Each row has a class, written after it.
[-19  14  12  16  32   0  17  28   9 -18  52  40  -4  20 -34   9 -25  43
  37  48 -16 -49  -4 -17   0 -58  22 -33  19 -13  11  -1   5  22  -6 -17] : Z
[-18  16  20  14  40  -4  17  10  20 -27  48  32   3  30 -36  29 -26  42
  39  44 -11 -59  11  -6  12 -42  -4 -21   9 -29  20  -3  -8  14 -12  -4] : M
[-26  22  -6  42  16 -20   1  23   0 -35  38  20  15   3 -11  -5 -12 -13
 -18 -22  -3  34  16   5  18 -34  80 -46  16 -32  21 -23 -15  34  26 -17] : A
[ -9  13  -1  37  23 -17   8  17  -2 -31  29  21  18   1 -21  10 -15  -8
 -14 -17  -4  41  20  15  22 -37  72 -30  18 -33  26 -30 -19  28  31 -20] : V
[-27  34 -11  54  37  16   7  15  40   8  26  14   4   1 -63  11 -40  43
  43  24 -14 -47 -32   2  13 -48  14 -14   8   9  31 -16  11  12 -15 -26] : N
[-13   6  12  15  25   5  11  12  17 -23  43  23   2  28 -45  29 -31  55
  35  47  -8 -45   8  -3   7 -39  -6 -25  15 -25  37  -7  -7  13  -2 -21] : V
[-24  35   5  50  49  18   2  34  28  15  45  17  -7  -6 -55  16 -38  36
  35  17  -9 -46 -21  -1  13 -55  33 -24  12  -1  30  -1  15  13 -11 -15] : Z
[-15  27   9  23  28 -12  -2  15  12 -17  23   9  14  -3 -12  -7  -9 -26
  -7  -2 -14  25  -5  -1   7 -56  90 -32  21 -28  14 -29   0  32  20  -8] : E
[-19  19   3  35  39 -29  15  20  -5 -39  40  32  21  -1  -9  14  -9  -9
 -11 -26  -1  23  14   8  31 -41  58 -36   4 -38   8 -19 -21  41  31 -22] : M
[ -9  15  14  10  23  -7  11  19  18 -27  50  37 -14  36 -35  31 -34  47
  30  45  -7 -47   8 -10 -11 -37   3 -34   6 -26  28  -3  -1  12  -4 -25] : A
[-19  10  18  19  33  15  10  14  14  -9  44  27  -4  25 -41  27 -26  37
  30  42  -1 -49  21 -10  12 -45  -1 -23  16 -32  32   2  -3  15   0  -5] : Y
[ -8  22  16  17  22 -13   1  11  14 -29   4  40   4   8 -21   2  -3 -24
   2   1  -9  28   5 -10   2 -49  95 -27  26 -31  -5 -40 -14  14   8   7] : A
[-21  34  -7  39  31  34  -5  18  32  -1  39  12   5   6 -61  18 -35  53
  36  43 -22 -41 -14  -8   7 -48   5 -16   8  -8  35  -5  -2   7  -7  -9] : V
[ -5  26  11  32  22 -12  -2   9  13 -33  16  34  12   7 -21   6  -5 -19
  -4  -8  -9  23  18   0   7 -50  90 -32  26 -29   6 -33 -17  14  13  -3] : A
[ -8  16  10  27  27   1  -2   1  15 -28   8  28  20  -1 -28  10  -5 -16
   9   2 -20  26   9  -1  14 -54  79 -16  20 -30   6 -40 -20  14  12   8] : V
[-17  22  14  22  25  -4  12  18  15 -17  54  26 -10  33 -34  26 -30  48
  21  40  -8 -54   7 -11  -2 -31   4 -40   7 -28  34  -1  -1  22  -2 -19] : A
[-16  12  -3  34  29 -15   4  33   1 -25  30  28  10  -4 -19   1  -9  -8
 -10 -18   4  36  12   5  13 -48  71 -43  18 -33  10 -31 -17  38  34 -31] : G
[-18  17   0  37  28 -21  11  29  -8 -18  33  29  12  -9 -15  -4  -6  -8
 -12 -28   4  38  10   2  30 -42  98 -42  24 -28   2 -27 -13  37  21 -21] : Z
[-18   9  18   5  25   8  11  17  22 -20  51  36  -2  31 -31  28 -28  51
  38  52 -16 -50  14 -20  -7 -40  -6 -30   8 -33  21 -13 -11   9  -9 -21] : G
[-18  24  15  16  21 -14   7   3  15 -26  10  38  18  -4 -14  -2   2 -26
   6   1  -9  35  -7   1  12 -63  89 -22  23 -19  -9 -52  -6  15  12   2] : X
[-11   9  13  10  27   5   9  22  23 -32  35  34  -7  31 -41  23 -34  40
  48  54 -14 -38  -2 -11  -5 -49  10 -14  14 -17  22  -9  -1   2  -6 -11] : V
[-26  19   5  50  30 -10   9  31  -9 -18  22  12  25 -17 -25  -2 -14  -4
 -16 -23  19  37  -8  -1  21 -44  73 -37  18 -20  17 -28  -5  31  27 -27] : C
[-11  27  18  11  16  -2   3   3  10 -11   7  42  17  -5 -20  -5   7 -17
  -4  12 -11  37  -3 -20  10 -57  79 -25  22 -33 -16 -47 -11  28  10   7] : X
[-22  18   6  53  28 -10   8  39 -16 -28  36  18  24  -8 -16   1 -12  -5
 -16 -18  15  27   9  -9  22 -43  68 -42  12 -36  13 -14 -11  39  30 -20] : C
[-17  27  12  18  22  -1   1  12   9  -9  13  35  11 -12 -22  -3  -2 -20
  -3   4  -3  35  -2  -3  13 -56  79 -27  18 -32  -4 -44  -3  29  16   7] : X
[ -2  18   6  21  20  -2  -3  -5  18 -20  -1  20  17   3 -27   3   2 -13
   3   3 -17  35   5 -10  12 -52  88 -19  22 -26   2 -44 -23  19   7   6] : V
[ -2  16   7  28  29   1  -7   7  13 -31   4  31  18   6 -29  10  -7 -28
   5   2 -14  34  12   0  13 -60  80 -20  26 -31   7 -33 -15  14  19   3] : V
[-19  19  -1  36  14 -24   7  22  -3 -25  29  24  23 -11 -15  -8  -8 -15
 -20 -14   7  49   6  12  20 -51  72 -38  22 -24  15 -42   0  36  27 -19] : X
[  0  27   9  13  23  -2  -2   1   4 -25   5  25  12   6 -18   0   5 -27
   8   4   2  33   9  -5   1 -65  83 -24  18 -30  -2 -32  -7  16  15   8] : Y
[-15  15   9  15  33  -5  19  20  12 -27  58  32   2  23 -38  22 -28  48
  33  48  -9 -53   4  -9   3 -50 -12 -24   3 -26  20   4  -4  27  -4 -17] : M
[-25  34  -7  38  42  16  -6  19  43   6  39  -1   5  -9 -56   8 -36  49
  35  29 -25 -43 -36  -2   3 -57  15 -21   8   9  32 -13   7  16  -8 -26] : E
[-25  42  -7  44  44  23  -1  20  29   4  52   9   7  -3 -59  24 -39  45
  34  29 -14 -51 -16   0  13 -50 -12 -18  -8 -11  34   4   4  16 -10 -14] : M
[-19  35   2  49  41  15  -8  13  39  -1  35  16  -7  17 -57  27 -32  39
  30  30 -19 -49 -11  -4   4 -40  16 -26   7 -10  35 -10   1   9 -12  -2] : A
[-17  36  -4  47  33  20 -10  24  40   7  31  10  -9   3 -65  16 -36  36
  28  25  -7 -31 -17  -5   1 -44  23 -23  12  -2  33 -10   5   6 -15 -13] : A
[-24   9  -7  43  28 -21   3  26   1 -34  21  11  24  -4 -20   7 -13 -11
  -3 -21   2  39  -3  13  31 -46  73 -34  20 -23  26 -31 -13  27  30 -28] : V
[-28  21  -2  43  33 -21  12  31  -5 -18  17   4  19 -10 -19  -3 -12  -3
  -6 -26  15  37 -17   9  23 -46  76 -44  11 -15  17 -35  -7  28  27 -23] : C
[-24  15  13  21  36   6  11  29  13  -8  34  24   5  21 -37  20 -26  58
  35  46   7 -47  -8 -21   5 -40   9 -34  11 -16  21 -14  -2  10  -7 -16] : C
[-17  40  -6  53  27  29  -8   4  29  -1  41  -7  12   5 -61  19 -30  38
  31  30  -6 -44  -1   4   6 -61  -1 -19   9   0  46  -6  12  -4 -13  -9] : Y
[-19  36   3  48  40  25  -2  22  40  14  34   0  -3  -4 -65  17 -36  40
  34  27 -11 -41 -21   2  -4 -57   9 -20  10  -1  36 -19  11   5 -14 -20] : G
[-23  20   0  33  30 -24   6  31   0 -24  36  16  16  -9 -13   2 -13 -12
 -20 -23   0  36   1   6  26 -39  87 -36  22 -31  14 -32  -8  35  32 -29] : E
[-14  35   0  49  35  31  -7   7  31  -1  43   7   4  12 -55  22 -33  38
  34  36 -18 -52   2  -2   2 -60  -6 -16   2 -11  43   3   7   8  -9   4] : Y
[-20  35  -3  38  35  21   1  16  33   4  42  13   0   7 -55  18 -32  50
  33  40 -15 -47  -6  -7  -3 -48  -7 -23  13  -7  31 -13   0   5 -13 -17] : G
[-19  20  14  19  33   6  16  20  14  -8  39  20   2  22 -41  22 -26  56
  40  50   0 -45 -18 -21  -3 -45   7 -27   4 -14  19 -11   0  11  -8 -18] : C
[-22  18   6   7  37  -2  17  23  18 -16  51  34   1  15 -37  21 -32  47
  40  44 -11 -43  -5  -7   6 -44  -4 -20   0 -23  19  -5  -7  20  -6 -16] : M
[-19  38  -9  52  35  32  -8  18  26   4  45  -1   5   0 -60  18 -37  32
  31  29  -5 -42  -5   4   4 -63  -4 -19   2  -5  46   3  15   7  -4 -10] : Y
[-21  17  -8  48  20 -19  13  27   2 -17  16  30  18 -10 -22 -10 -16 -12
 -10 -26   3  33   1  14  25 -35  79 -27  20 -19  17 -39  -4  36  27 -29] : N
[-17  45 -12  51  28  22   8  16  39  15  34  15  -1  -2 -60  10 -49  42
  35  22 -17 -44 -24   5   2 -47  15  -9  -2   6  39 -13  15   9 -15 -24] : N
[-22  12  15  19  31   9  13  27  21 -14  50  36  -6  26 -38  26 -31  44
  29  48 -10 -48  10 -18  -2 -46   0 -29  16 -28  23  -9  -4  12  -2 -22] : G
[-30  44   6  51  40  30   4  24  28  13  40   2   1   3 -55  15 -40  43
  34  32  -6 -48 -30 -15   2 -48  13 -19  -2  -1  33  -4  13   3 -12  -5] : C
[-11  26   9  21  32 -12  -6  11  18 -21  13  16  15   1 -15  -2  -3 -21
   0   0 -15  21  -4  -1   9 -60  99 -30  25 -26   5 -36  -8  25  16  -1] : E
[-28  13  -3  43  33 -14   3  22  -7 -28  28  16  23  -8 -14   2  -8 -22
  -8 -24  12  34   7  12  26 -53  68 -35  18 -27  24 -23  -6  35  35 -22] : Y
[-25  35   1  41  34  21  -9  14  36  -3  41   5   8  -4 -53  16 -34  41
  25  31 -22 -46 -24 -18   5 -56   6 -17  13  -6  29  -4   6  14 -11 -21] : E
[ -5  31  19  21  14  -4   3   0   8 -16  14  36  15   5 -17  -2   7 -24
 -10   8  -9  34  19 -13  14 -51  84 -28  25 -38 -12 -43 -10  22   8  18] : X
[ -9  30   6  42  42  16   0  18  27   8  46  17  -4   5 -55  18 -32  43
  38  29 -14 -47 -15 -10   3 -59  20 -26  10  -4  24   2   9  18 -16 -21] : Z
[-12  17  19  18  35   1  15  22  15 -18  52  42  -7  23 -33  20 -26  48
  40  43 -16 -57   0 -16   0 -52  25 -28  14 -20  13  -2   1  15 -12 -11] : Z
[-16  11  18  19  31   3  17  22  18 -14  57  32  -3  23 -38  24 -30  52
  29  48 -11 -49  10 -10  -6 -42  -5 -31  14 -28  28  -9  -6  20  -1 -29] : G
[  3  24  25  24  31  -2   3   2   5 -24   1  31  12  10 -24  12   2 -14
   5   6  -1  22   5 -18   5 -56  85 -26  13 -39 -11 -35 -17  18   8  17] : C
[-20  48 -11  53  29  29   6  13  31  12  48  19   2   6 -57  17 -46  44
  32  30 -21 -55 -12  -2   7 -39   5 -15  -5 -11  40  -2  11  15 -12 -17] : N
[-13  22  22  29  31  -9  12   6   1 -16   9  17  15   3 -21   5   2 -12
  -1  -3   4  21  -6 -18  13 -52  82 -33  14 -30  -5 -33 -12  24  13   1] : C
[ -9  24   6  19  26  -9   0   5   6 -17   3  20  16   1 -17  -3   2 -29
   3   1   4  33  -1  -3   4 -68  87 -22  22 -19   6 -39  -2  14  16  -2] : Y
[-14  45  -4  55  39  14  -8  22  38  11  40   1  -8  11 -58  19 -39  44
  23  18  -9 -44 -10   6   2 -38  15 -36   4  -2  48  -1   8  13  -7 -19] : A
[-26  35   9  46  30  14   7  15  34  10  41  11   0  -5 -55  13 -30  45
  27  28  -9 -40 -20  -3  14 -47   3 -19  11  -1  28 -16  10  16 -14 -11] : X
[ -2  22   9  28  21   1   0  10   6 -27  15  31  17   0 -26  12  -7 -17
  -2   0  -8  33  17  -1  14 -50  88 -15  25 -36  10 -34 -18  14  16   0] : V
[ -8  20   7  19  35  -8   1  17   8 -11  13  39  12  -4 -17  -5   5 -16
  12   0 -10  27   2  -9  15 -61 114 -31  29 -27 -15 -37 -16  25   7   6] : Z
[-33  47 -14  41  46  21  -4  24  31   8  43   7  10  -5 -54  15 -37  41
  33  29 -10 -42 -25   1  13 -49   4 -18  -3  -3  35  -8   9  12 -11  -9] : M
[-27  39   2  41  29  23   0  11  36  13  39   8   5  -7 -60  12 -32  42
  33  36 -14 -36 -29   1   6 -56   2 -19   6   0  31 -20  16  12 -14  -9] : X
[-22  41  -7  45  33  32  -2  17  30  10  42   3   0  -3 -61  19 -36  36
  34  26  -4 -38 -12  -1   5 -58   4 -13   2   0  37  -4  11  -2  -9 -13] : Y
[-21  28  14  18  22  -1  14  15  21 -12  52  24  -8  21 -35  22 -33  44
  33  44  -6 -44  -9   5  -1 -44  -1 -26   0 -18  30 -18  15  13  -7  -8] : X
[  0  26   5  19  32  -1   0  10   4  -6  26  40   8  -8 -20  -1  -3 -16
   5  -1 -13  27  13   3   7 -58 106 -28  18 -33  -3 -33 -12  29  11   5] : Z
[-25  10  -3  34  36 -25   4  20   0 -41  44  18  19   4 -13   9 -15   1
 -11 -10 -13  12   6  21  24 -47  58 -48  15 -38  27 -23 -12  48  40 -21] : E
[ -5  15   6  19  25  -8  -2  10   9 -23   0  26  16   7 -22   2  -1 -17
   2   9  -9  36   2  -8  11 -52  87 -23  26 -30   5 -41 -16  23  16   3] : V
[-17  36  -2  40  37  19   7  18  31   5  48  14   5 -10 -64  17 -39  39
  30  26 -11 -33  -8   4  10 -48   6  -5   5  -7  29  -8   0   8 -16 -13] : M
[-19  30  -5  50  37  27  -4  26  31   4  44  14   3   4 -64  17 -35  42
  26  39  -8 -35  -2   0   2 -51   7 -22  21 -12  36 -14   3   9  -8 -17] : G
